Here is a tiny trained network, its code and every weight. The questions are about switching its units off for an input and a class, where a switched-off unit gives its printed mean instead of its output.

import numpy as np


def w(rows, s, z=0):
    codes = np.array(rows[::2]) - 128.0
    scale = np.full(codes.shape[1], s)
    scale[-1] = z or s
    return codes * scale


def norm(h):
    return h / np.sqrt((h * h).mean(-1, keepdims=True) + 1e-5)


def f(y):
    return np.maximum(y, 0)


def log_softmax(a):
    a = a - a.max(-1, keepdims=True)
    return a - np.log(np.exp(a).sum(-1, keepdims=True))


def net(x, mask):
    res = np.array(x, float).reshape(1, 5) / 4 @ E
    u = 0
    for l in range(2):
        y = f(norm(res) @ A[l][:, :-1].T + A[l][:, -1])
        res = res + np.where(mask[u : u + 8], y, B[l][:, -1]) @ B[l][:, :-1]
        u += 8
    return log_softmax(norm(res)[-1] @ U[:, :-1].T + U[:, -1])


A, B = {}, {}
E = w([
[174,214,185,185,124,190,68,136,120,145,176],'x0',
[191,38,138,123,112,112,230,154,185,125,121],'x1',
[85,108,73,143,104,151,174,88,242,127,210],'x2',
[158,158,173,158,129,142,100,252,157,221,67],'x3',
[132,127,53,107,131,76,85,119,145,186,154],'x4',
],0.0012)
A[0] = w([
[118,215,167,191,93,211,80,154,114,106,138,121],'0.n0',
[148,81,145,155,132,173,196,209,251,186,130,115],'0.n1',
[76,155,163,88,163,153,71,95,60,51,87,48],'0.n2',
[107,195,191,177,102,213,105,117,131,75,144,101],'0.n3',
[162,50,103,82,80,72,166,144,121,141,88,18],'0.n4',
[86,217,67,196,111,124,57,111,147,189,167,67],'0.n5',
[161,71,120,53,102,63,141,95,63,99,65,4],'0.n6',
[68,82,82,132,136,142,176,59,155,61,190,79],'0.n7',
],0.0021,0.002)
B[0] = w([
[149,132,140,91,218,165,170,106,125,173,180,240],'0.n0',
[153,145,131,215,36,83,163,94,66,69,103,253],'0.n1',
[194,154,187,255,104,119,215,145,94,157,91,199],'0.n2',
[178,125,157,137,207,146,141,126,102,166,169,213],'0.n3',
[173,150,153,159,197,252,190,151,119,152,164,174],'0.n4',
[128,158,160,66,142,138,62,192,210,193,151,209],'0.n5',
[79,76,96,167,192,208,86,144,185,99,185,179],'0.n6',
[77,88,76,14,77,163,76,72,159,82,156,230],'0.n7',
],0.0025,0.0019)
A[1] = w([
[143,4,152,163,103,112,243,204,118,84,13,110],'1.n0',
[176,146,171,80,156,109,36,183,89,157,58,2],'1.n1',
[114,179,237,174,121,125,70,166,55,106,27,134],'1.n2',
[130,155,95,68,189,142,66,12,19,113,157,148],'1.n3',
[204,127,156,170,106,204,220,132,178,107,164,44],'1.n4',
[42,152,182,140,140,135,123,138,99,80,37,28],'1.n5',
[62,79,51,116,89,88,151,2,149,36,152,31],'1.n6',
[109,78,124,153,122,100,205,183,175,163,17,86],'1.n7',
],0.0022,0.00094)
B[1] = w([
[51,146,59,22,176,127,33,153,117,188,146,252],'1.n0',
[58,88,102,82,98,121,182,63,124,37,132,198],'1.n1',
[116,153,74,109,34,47,225,72,151,141,131,232],'1.n2',
[138,62,161,141,77,131,154,204,156,80,73,226],'1.n3',
[121,160,143,145,110,59,141,91,54,130,63,214],'1.n4',
[197,153,118,160,81,85,128,176,126,221,109,152],'1.n5',
[27,87,133,132,23,215,241,46,254,112,173,245],'1.n6',
[128,101,101,109,142,77,54,132,94,11,65,188],'1.n7',
],0.0027,0.0025)
U = w([
[149,81,165,160,140,165,128,116,114,71,144,43],'0',
[169,120,110,202,108,100,80,159,182,141,119,4],'1',
[77,67,104,119,94,178,168,74,199,87,161,156],'2',
[186,175,191,194,131,132,181,107,81,144,134,167],'3',
[126,72,98,95,253,144,78,162,100,119,117,67],'4',
[104,121,89,90,92,62,133,150,99,124,65,174],'5',
[117,172,149,91,189,168,55,146,180,186,189,170],'6',
],0.012,0.0037)

Each question gives the input, the list of numbers given to net, and the class t.
The units are the neurons (one row each of A and B). Each row of codes is followed by its name. A weight is (code - 128) times the scale printed after its matrix; where a second scale follows, it is the last column's (A, B and U).
mask holds one flag per neuron, layer by layer. A switched-off neuron (its flag False) gives its mean, the last column of its row in B, instead of its output. The means were averaged over made-up inputs and are rounded, as every weight is.
A unit's drop is (log p(t) with every unit on - log p(t) with that unit switched off) / (log p(t) with every unit on - log p(t) with every unit switched off).
The circuit of an input: a set's keep is (log p(t) with only the set's units on - log p(t) with every unit switched off) / (log p(t) with every unit on - log p(t) with every unit switched off). Starting from the 12 units with the biggest drops (on a tie, the unit counted first), units are removed one at a time, each time the one whose removal leaves the highest keep (on an exact tie, the one counted first), for as long as the keep stays at least 0.8.
circuit, biggest first: the units of the circuit, biggest drop first
top k neurons: the k neurons with the biggest drops, biggest first
k most important neurons of layer l: the k neurons of layer l with the biggest drops, biggest first
drop when u is switched off: that unit's drop, to one decimal
input [5,-3,-4,-4,2], class 3: circuit, biggest first -> (0.n2)
input [7,-6,-4,-8,2], class 3: circuit, biggest first -> (0.n2 0.n7)
input [-4,-6,3,2,0], class 6: circuit, biggest first -> (0.n5 1.n6)
input [-7,1,-4,4,-1], class 4: top 3 neurons -> (1.n0 0.n6 0.n4)
input [1,4,-8,-2,-8], class 5: circuit, biggest first -> (1.n0 1.n2)
input [-2,-4,1,-1,5], class 6: circuit, biggest first -> (0.n5 1.n2)
input [-6,5,4,3,-1], class 5: circuit, biggest first -> (1.n0 1.n7)
input [-7,4,-1,8,4], class 4: circuit, biggest first -> (1.n0 1.n2)
input [-1,6,-8,-5,7], class 4: top 3 neurons -> (0.n4 0.n7 1.n6)
input [3,0,-2,-3,7], class 6: 4 most important neurons of layer 1 -> (1.n6 1.n2 1.n4 1.n7)
input [3,-8,-8,8,-1], class 3: 3 most important neurons of layer 1 -> (1.n0 1.n2 1.n7)
input [3,2,2,7,0], class 3: 2 most important neurons of layer 0 -> (0.n0 0.n7)
input [-7,8,1,3,1], class 5: top 2 neurons -> (0.n1 1.n4)
input [-7,5,-3,-1,7], class 4: top neuron -> (0.n4)
input [5,-5,-7,-1,2], class 3: 2 most important neurons of layer 0 -> (0.n2 0.n0)
input [4,-4,3,4,-8], class 3: 2 most important neurons of layer 1 -> (1.n0 1.n4)
input [3,7,1,8,-5], class 5: 2 most important neurons of layer 1 -> (1.n0 1.n7)
input [3,6,1,1,2], class 5: drop when 1.n0 is switched off -> 0.2
input [8,-1,1,-4,-3], class 3: drop when 1.n0 is switched off -> 0.3
input [-2,-2,6,8,-5], class 5: top neuron -> (0.n1)
